Moves between elements:
state | δ φ ψ θ λ σ
j161 | j795 j278 j469 j552 . j406
j901 | j114 j293 j887 . . j552
j452 | j23 . j43 j577 j496 j29
j555 | . j79 j869 . j832 j82
j375 | j767 j469 j323 . . j833
j300 | . . j972 j79 j134 j189
j194 | j762 . j452 j979 j419 j924
j119 | j627 j516 j114 . j404 j302
j302 | j930 j577 j380 . j323 j625
j577 | j786 j452 j795 j302 j115 j443
j295 | . . j814 j81 j821 j535
j535 | . . j673 j274 j611 j972
j627 | j82 j355 j470 . j119 j930
j188 | j869 j151 j320 . j830 j470
j930 | j558 j786 j713 . j302 j832
j814 | . . j189 j942 j287 j673
j443 | j634 j29 j476 j625 j488 j516
j79 | . j300 j664 j555 j634 j223
j271 | . j888 j555 . j320 j481
j833 | j960 j45 j791 . . j887
j664 | . j972 j888 j869 j151 j81
j668 | j485 j744 j119 . j887 j767
j610 | j888 j456 j634 j320 j344 j165
j380 | j713 j795 j767 . j552 j830
j274 | . j535 j88 j637 j705 j664
j213 | j516 j973 j293 j404 . j115
j559 | j945 . j74 j516 j973 j452
j887 | j668 j674 j404 . . j375
j45 | j344 j899 j488 j833 . j674
j74 | j821 . j784 j90 j663 j43
j82 | . j223 j986 . j627 j558
j223 | . j189 j81 j82 j355 j91
j749 | j81 j821 j165 j470 j90 j705
j404 | j119 j213 j901 . . j323
j503 | j29 . j588 j488 . j973
j830 | j188 j476 j960 . j37 j114
j713 | j637 j705 j122 . j380 j188
j114 | j470 j90 j668 . j901 j380
j832 | j555 j634 j188 . j625 j627
j23 | j386 . j611 j786 j452 j134
j516 | j355 j559 j90 j119 j213 j577
j972 | . . j568 j664 j882 j295
j355 | j223 j945 j749 j627 j516 j786
j287 | j814 . j945 j165 j784 j762
j979 | j187 j194 j577 j767 j469 j344
j293 | j90 j663 j674 j901 . j161
j588 | j912 . j899 j406 . j663
j625 | j832 j443 j830 . j791 j119
j888 | . j568 j79 j271 j610 j942
j419 | j194 . j496 j469 . j899
j663 | j74 . j919 j293 . j278
j986 | . j81 j481 . j470 j637
j481 | . j942 j82 . j485 j248
j762 | j673 . j23 j187 j194 j456
j767 | j122 j979 j302 . j375 j960
j882 | j972 . j456 j151 j912 j821
j960 | j320 j344 j625 . j833 j668
j568 | . . j300 j888 j456 j814
j791 | j625 j488 j37 . . j404
j323 | j302 j115 j552 . . j791
j973 | j559 . j663 j213 . j496
j558 | . j91 j637 . j930 j555
j88 | . j673 j91 j248 j187 j888
j165 | j942 j287 j355 j485 j744 j187
j795 | j705 j43 j979 j380 j161 j476
j942 | . j814 j223 j481 j165 j88
j469 | j979 j419 j115 j375 . j45
j924 | j456 . j29 j344 j899 j784
j869 | . j664 j271 . j188 j986
j470 | j986 j749 j485 . j114 j713
j637 | . j274 j248 . j713 j869
j611 | j535 . j762 j705 j43 j882
j344 | j610 j924 j443 j960 j45 j744
j673 | . . j386 j88 j762 j568
j919 | j784 . j973 j674 . j419
j91 | . j386 j274 j558 j786 j79
j386 | . . j535 j91 j23 j300
j821 | j295 . j287 j749 j74 j611
j634 | j79 j134 j151 j832 j443 j355
j406 | j476 j588 j45 j37 . j293
j122 | j248 j187 j930 . j767 j320
j37 | j830 j406 j833 . . j901
j189 | . . j295 j223 j945 j386
j81 | . j295 j942 j986 j749 j274
j90 | j749 j74 j744 j114 j293 j795
j488 | j443 j503 j406 j791 . j213
j552 | j380 j161 j375 . . j37
j786 | j91 j23 j705 j930 j577 j634
j278 | j43 . j419 j161 . j588
j496 | j452 . j278 j115 . j503
j744 | j165 j784 j516 j668 j674 j979
j476 | j151 j912 j344 j830 j406 j90
j899 | j924 . j503 j45 . j919
j115 | j577 j496 j161 j323 . j488
j320 | j271 j610 j832 . j960 j485
j151 | j664 j882 j610 j188 j476 j749
j456 | j568 . j134 j610 j924 j287
j187 | j88 j762 j786 j122 j979 j610
j674 | j744 j919 j213 j887 . j469
j485 | j481 j165 j627 . j668 j122
j784 | j287 . j559 j744 j919 j194
j248 | . j88 j558 . j122 j271
j705 | j274 j611 j187 j713 j795 j151
j912 | j882 . j924 j476 j588 j74
j43 | j611 . j194 j795 j278 j912
j29 | j134 . j912 j443 j503 j559
j945 | j189 . j821 j355 j559 j23
j134 | j300 . j882 j634 j29 j945

In the rows, zero is written as 25.

The rows follow the links: the fewer symbols apart two elements are, the more alike their rows tend to be.

Rows with their elements:
(23, 44, 19, 20, 24, 15, 25, 24, 37, 31, 23, 22, 37, 34, 20, 28, 23, 27, 31, 22, 12, 38, 20, 28, 24, 34, 23, 25, 20, 14, 36, 24, 25, 32, 17, 27, 27, 34, 33, 19, 22, 15, 26); element j37
(34, 12, 43, 13, 34, 24, 32, 35, 30, 26, 24, 29, 18, 32, 31, 27, 31, 34, 29, 25, 18, 24, 32, 36, 21, 32, 20, 15, 21, 24, 31, 17, 24, 32, 21, 27, 26, 17, 24, 34, 27, 19, 23); element j503
(32, 19, 33, 35, 32, 20, 21, 26, 23, 16, 43, 24, 23, 20, 32, 17, 39, 32, 28, 37, 29, 19, 31, 18, 21, 31, 18, 24, 28, 19, 31, 27, 33, 27, 31, 30, 27, 30, 24, 11, 16, 35, 20); element j74
(20, 41, 13, 26, 21, 24, 28, 26, 27, 25, 7, 18, 34, 29, 18, 20, 12, 26, 20, 22, 34, 21, 19, 32, 19, 23, 21, 27, 23, 30, 19, 35, 24, 21, 24, 30, 20, 31, 37, 36, 29, 23, 30); element j320
(20, 19, 11, 34, 15, 18, 23, 25, 29, 17, 21, 24, 14, 21, 25, 19, 24, 25, 27, 34, 38, 21, 29, 24, 35, 9, 28, 29, 18, 29, 24, 34, 31, 23, 16, 17, 31, 21, 27, 33, 15, 32, 17); element j979
(27, 41, 18, 22, 25, 24, 19, 25, 29, 23, 13, 24, 24, 33, 24, 11, 19, 25, 36, 19, 23, 23, 13, 34, 22, 34, 15, 26, 13, 31, 28, 23, 21, 33, 13, 36, 33, 19, 32, 32, 29, 14, 30); element j625
(23, 32, 35, 17, 25, 26, 31, 26, 36, 33, 27, 26, 37, 31, 14, 36, 30, 30, 17, 20, 17, 27, 21, 30, 17, 38, 28, 23, 40, 23, 23, 28, 25, 30, 28, 17, 25, 37, 27, 25, 20, 20, 22); element j664
(27, 20, 35, 21, 29, 34, 26, 15, 19, 36, 35, 29, 28, 23, 33, 33, 28, 21, 31, 17, 19, 22, 27, 22, 27, 28, 26, 27, 29, 31, 14, 9, 20, 22, 39, 24, 24, 20, 18, 25, 40, 18, 33); element j223
(23, 43, 24, 21, 24, 22, 25, 23, 32, 33, 19, 21, 40, 32, 12, 35, 18, 22, 20, 18, 13, 35, 15, 25, 19, 31, 29, 27, 33, 18, 27, 26, 19, 27, 23, 26, 22, 38, 31, 22, 29, 20, 32); element j869
(35, 10, 41, 22, 35, 23, 23, 25, 19, 26, 36, 28, 22, 25, 37, 28, 35, 29, 35, 27, 20, 23, 37, 25, 28, 26, 20, 21, 21, 25, 26, 10, 30, 24, 29, 28, 26, 13, 18, 21, 31, 24, 27); element j973
(17, 31, 10, 25, 17, 25, 31, 24, 27, 30, 14, 25, 27, 23, 18, 31, 7, 18, 22, 24, 24, 40, 25, 22, 35, 12, 39, 31, 25, 19, 22, 26, 21, 17, 27, 17, 19, 27, 26, 30, 31, 24, 30); element j248
(30, 18, 44, 16, 30, 29, 32, 35, 28, 28, 29, 26, 30, 29, 19, 35, 32, 32, 13, 26, 19, 28, 28, 29, 15, 34, 24, 18, 38, 20, 34, 28, 24, 28, 26, 20, 20, 36, 23, 23, 16, 29, 22); element j972
(30, 16, 40, 22, 32, 25, 28, 27, 18, 30, 43, 23, 33, 21, 29, 37, 32, 29, 17, 32, 22, 27, 31, 18, 23, 32, 27, 23, 37, 19, 28, 21, 28, 23, 40, 26, 19, 33, 19, 15, 22, 31, 25); element j295
(35, 13, 46, 19, 35, 35, 26, 25, 16, 32, 35, 29, 23, 23, 35, 31, 33, 26, 23, 25, 22, 22, 31, 24, 25, 28, 26, 23, 35, 27, 22, 13, 25, 23, 37, 31, 19, 20, 16, 23, 34, 26, 31); element j189
(34, 15, 39, 20, 31, 26, 24, 34, 26, 18, 25, 27, 13, 26, 32, 15, 31, 34, 28, 25, 26, 15, 27, 33, 16, 31, 10, 18, 20, 32, 31, 28, 27, 35, 16, 29, 27, 18, 26, 32, 21, 27, 23); element j29
(19, 20, 28, 23, 19, 31, 28, 19, 27, 31, 33, 34, 25, 25, 14, 36, 24, 19, 14, 24, 14, 36, 25, 18, 29, 26, 38, 29, 37, 23, 24, 31, 19, 24, 25, 9, 29, 31, 23, 20, 19, 30, 24); element j274
(25, 31, 20, 20, 22, 36, 24, 18, 24, 29, 16, 33, 23, 25, 20, 28, 11, 15, 27, 20, 15, 38, 18, 21, 33, 17, 36, 31, 27, 30, 23, 20, 11, 25, 25, 22, 27, 19, 26, 29, 37, 19, 37); element j558
(17, 27, 17, 36, 23, 29, 24, 23, 17, 30, 28, 21, 33, 22, 26, 22, 29, 24, 20, 26, 45, 8, 26, 24, 24, 22, 19, 29, 27, 32, 11, 26, 33, 15, 40, 26, 21, 24, 25, 29, 30, 31, 22); element j165
(20, 24, 22, 17, 20, 25, 35, 30, 31, 33, 15, 18, 37, 31, 19, 38, 21, 29, 18, 16, 32, 22, 26, 40, 25, 25, 25, 22, 29, 25, 17, 21, 33, 22, 30, 14, 15, 33, 27, 39, 25, 21, 19); element j888
(25, 11, 27, 28, 23, 32, 29, 34, 20, 19, 22, 26, 15, 18, 24, 25, 23, 30, 11, 33, 37, 19, 31, 26, 24, 12, 26, 23, 31, 28, 23, 36, 26, 19, 26, 21, 19, 26, 24, 31, 22, 39, 25); element j762
(24, 32, 15, 30, 24, 27, 18, 19, 26, 19, 18, 33, 16, 25, 27, 13, 16, 19, 33, 25, 21, 28, 21, 22, 32, 18, 28, 33, 17, 29, 27, 25, 18, 30, 12, 31, 35, 14, 27, 26, 30, 22, 33); element j302
(16, 40, 11, 33, 22, 23, 21, 24, 16, 27, 22, 21, 36, 19, 28, 22, 19, 23, 24, 24, 36, 20, 21, 22, 27, 22, 24, 32, 24, 27, 16, 24, 25, 15, 35, 33, 19, 28, 30, 26, 37, 27, 33); element j485
(30, 14, 26, 32, 29, 17, 26, 35, 19, 19, 34, 18, 23, 21, 36, 18, 38, 35, 27, 33, 39, 15, 35, 24, 27, 20, 17, 21, 19, 21, 27, 25, 39, 22, 32, 33, 21, 21, 24, 25, 21, 36, 20); element j784
(23, 37, 19, 28, 21, 26, 27, 20, 25, 28, 20, 27, 30, 26, 14, 31, 16, 16, 19, 24, 13, 44, 20, 16, 31, 20, 39, 30, 35, 19, 27, 31, 16, 27, 23, 21, 27, 36, 26, 19, 25, 25, 31); element j637

Each walk starts at a row. The symbols on each line, taken left to right, move it on to the next element.
Answer with the element's row; about right is enough.
start (27, 36, 25, 18, 26, 21, 26, 23, 33, 30, 14, 26, 30, 32, 22, 28, 17, 25, 38, 15, 17, 32, 20, 33, 26, 32, 23, 22, 16, 25, 28, 17, 20, 30, 17, 28, 27, 18, 28, 29, 34, 12, 33)
σ ψ ψ δ (20, 39, 5, 34, 21, 13, 20, 24, 20, 26, 23, 16, 31, 24, 31, 18, 22, 22, 36, 24, 34, 23, 23, 21, 30, 20, 20, 29, 10, 22, 22, 24, 34, 20, 31, 35, 23, 23, 30, 22, 32, 24, 28)
δ σ φ (17, 21, 15, 33, 14, 32, 28, 24, 24, 22, 17, 26, 18, 21, 22, 27, 18, 19, 12, 26, 40, 17, 26, 23, 30, 9, 31, 31, 28, 36, 18, 38, 28, 19, 28, 18, 26, 23, 21, 31, 24, 35, 20)
start (26, 8, 25, 28, 25, 23, 27, 38, 22, 15, 25, 27, 12, 23, 28, 20, 27, 30, 21, 36, 37, 24, 32, 26, 33, 13, 27, 21, 21, 22, 29, 32, 32, 23, 20, 23, 23, 24, 25, 31, 16, 40, 17)
θ φ λ σ (29, 8, 32, 14, 27, 18, 36, 42, 30, 23, 22, 19, 26, 28, 27, 32, 30, 38, 25, 28, 28, 28, 36, 38, 27, 23, 19, 14, 20, 17, 30, 22, 36, 24, 24, 21, 19, 28, 27, 35, 19, 27, 16)
σ δ λ (31, 8, 29, 25, 27, 17, 29, 32, 20, 26, 34, 19, 30, 21, 35, 30, 33, 31, 33, 31, 30, 27, 38, 24, 32, 20, 22, 19, 17, 19, 24, 17, 39, 17, 36, 24, 17, 22, 22, 25, 26, 29, 19)
start (19, 47, 16, 34, 23, 25, 17, 18, 20, 29, 30, 21, 38, 25, 23, 21, 23, 21, 21, 24, 23, 26, 17, 14, 20, 31, 25, 31, 31, 21, 25, 32, 24, 26, 34, 35, 24, 36, 27, 14, 26, 26, 32)
φ φ σ θ (20, 28, 24, 33, 23, 34, 22, 18, 28, 21, 31, 30, 19, 21, 16, 20, 23, 20, 10, 29, 25, 25, 19, 17, 23, 23, 38, 31, 40, 27, 26, 41, 15, 27, 24, 19, 34, 31, 24, 19, 15, 38, 20)
λ δ σ θ (20, 48, 20, 25, 24, 24, 23, 25, 30, 23, 18, 24, 35, 32, 15, 22, 21, 22, 16, 22, 23, 26, 13, 24, 16, 35, 24, 27, 35, 24, 26, 34, 21, 29, 22, 28, 24, 37, 32, 22, 25, 23, 32)
start (20, 33, 7, 30, 19, 27, 22, 23, 23, 21, 12, 25, 24, 22, 21, 21, 8, 18, 20, 26, 36, 27, 17, 22, 28, 9, 30, 32, 25, 29, 22, 36, 23, 16, 26, 26, 21, 26, 32, 31, 29, 28, 31)
φ φ δ θ (18, 14, 21, 22, 18, 29, 32, 26, 25, 31, 19, 29, 23, 22, 18, 37, 15, 23, 15, 26, 28, 28, 32, 26, 37, 12, 41, 26, 30, 27, 19, 25, 25, 18, 28, 9, 22, 26, 21, 32, 28, 29, 21)
θ σ σ ψ (25, 36, 25, 21, 28, 27, 23, 14, 18, 34, 23, 26, 34, 23, 33, 28, 20, 16, 31, 17, 18, 28, 21, 19, 27, 26, 28, 30, 24, 29, 16, 11, 19, 24, 36, 30, 26, 20, 27, 26, 43, 16, 39)
start (24, 31, 30, 19, 24, 19, 27, 24, 40, 30, 27, 24, 33, 35, 20, 33, 33, 30, 32, 23, 14, 32, 24, 31, 23, 40, 26, 23, 22, 16, 32, 22, 29, 35, 20, 17, 32, 35, 28, 18, 15, 18, 15)
φ θ σ σ (26, 20, 24, 27, 21, 21, 26, 21, 33, 27, 35, 36, 21, 27, 19, 31, 29, 20, 26, 26, 13, 39, 26, 18, 37, 26, 38, 29, 26, 15, 33, 26, 23, 31, 18, 11, 35, 29, 21, 16, 14, 24, 18)
δ ψ θ ψ λ (27, 28, 19, 24, 22, 28, 21, 19, 27, 26, 19, 31, 18, 25, 27, 26, 17, 16, 36, 24, 14, 42, 23, 25, 38, 18, 31, 28, 17, 26, 25, 17, 16, 29, 16, 24, 34, 18, 28, 26, 37, 17, 36)
start (27, 43, 18, 31, 25, 24, 17, 15, 22, 23, 25, 24, 25, 21, 37, 11, 26, 17, 39, 22, 24, 24, 21, 22, 26, 28, 19, 27, 15, 31, 27, 19, 24, 28, 25, 38, 32, 14, 31, 18, 34, 17, 31)
δ λ λ φ ψ (26, 29, 28, 30, 25, 15, 24, 16, 29, 32, 43, 20, 36, 26, 28, 33, 39, 23, 34, 25, 18, 27, 28, 20, 30, 34, 28, 30, 25, 16, 27, 17, 31, 28, 33, 22, 28, 31, 25, 12, 22, 20, 22)
σ θ (22, 36, 15, 27, 21, 19, 24, 22, 30, 27, 26, 30, 28, 29, 19, 29, 19, 18, 30, 22, 10, 45, 24, 15, 35, 20, 37, 28, 21, 15, 34, 25, 23, 27, 17, 21, 31, 29, 28, 16, 22, 23, 31)
start (29, 15, 30, 23, 23, 28, 27, 16, 30, 26, 26, 34, 14, 26, 28, 26, 24, 19, 36, 23, 17, 31, 26, 27, 39, 22, 33, 28, 18, 30, 28, 17, 19, 30, 18, 17, 37, 14, 24, 29, 30, 20, 22)
δ ψ (19, 26, 17, 33, 21, 28, 20, 20, 30, 16, 33, 30, 15, 23, 21, 20, 28, 22, 25, 30, 23, 26, 22, 19, 29, 24, 33, 29, 26, 25, 35, 35, 26, 33, 13, 21, 39, 28, 28, 17, 14, 31, 17)
ψ θ σ (21, 43, 8, 26, 20, 17, 27, 34, 30, 22, 12, 20, 30, 30, 24, 22, 18, 31, 30, 23, 32, 28, 21, 34, 24, 24, 17, 26, 13, 26, 27, 31, 30, 25, 17, 29, 25, 27, 36, 31, 24, 19, 24)
start (27, 19, 21, 30, 25, 33, 20, 19, 28, 18, 27, 34, 8, 23, 30, 12, 27, 19, 33, 26, 26, 26, 24, 24, 32, 21, 28, 31, 18, 35, 29, 29, 21, 32, 12, 27, 43, 10, 25, 25, 25, 24, 24)
φ θ φ (32, 10, 32, 28, 29, 31, 22, 31, 25, 15, 29, 34, 5, 20, 34, 15, 29, 27, 29, 32, 26, 21, 28, 28, 26, 19, 27, 24, 24, 31, 30, 28, 23, 31, 16, 25, 32, 15, 23, 26, 21, 29, 21)
σ ψ (31, 21, 35, 23, 30, 19, 26, 37, 32, 16, 32, 26, 22, 27, 24, 20, 35, 36, 24, 32, 27, 20, 28, 27, 15, 33, 16, 19, 28, 21, 37, 34, 31, 33, 18, 28, 28, 30, 28, 25, 14, 30, 16)
start (26, 29, 34, 20, 27, 39, 24, 22, 30, 28, 19, 26, 22, 31, 23, 18, 25, 26, 22, 18, 31, 11, 18, 37, 13, 36, 17, 27, 30, 42, 17, 30, 20, 30, 22, 26, 33, 19, 26, 38, 32, 21, 28)
ψ ψ φ (27, 15, 32, 20, 27, 28, 28, 41, 22, 23, 20, 22, 26, 27, 24, 24, 27, 37, 11, 30, 40, 15, 27, 34, 13, 22, 18, 21, 31, 28, 25, 36, 28, 22, 27, 25, 15, 29, 25, 33, 21, 34, 23)
ψ ψ σ (27, 19, 37, 32, 31, 28, 21, 26, 19, 22, 41, 25, 27, 19, 30, 20, 36, 27, 14, 33, 30, 16, 25, 14, 15, 34, 24, 23, 35, 25, 28, 30, 24, 27, 35, 30, 20, 33, 23, 18, 19, 36, 23)
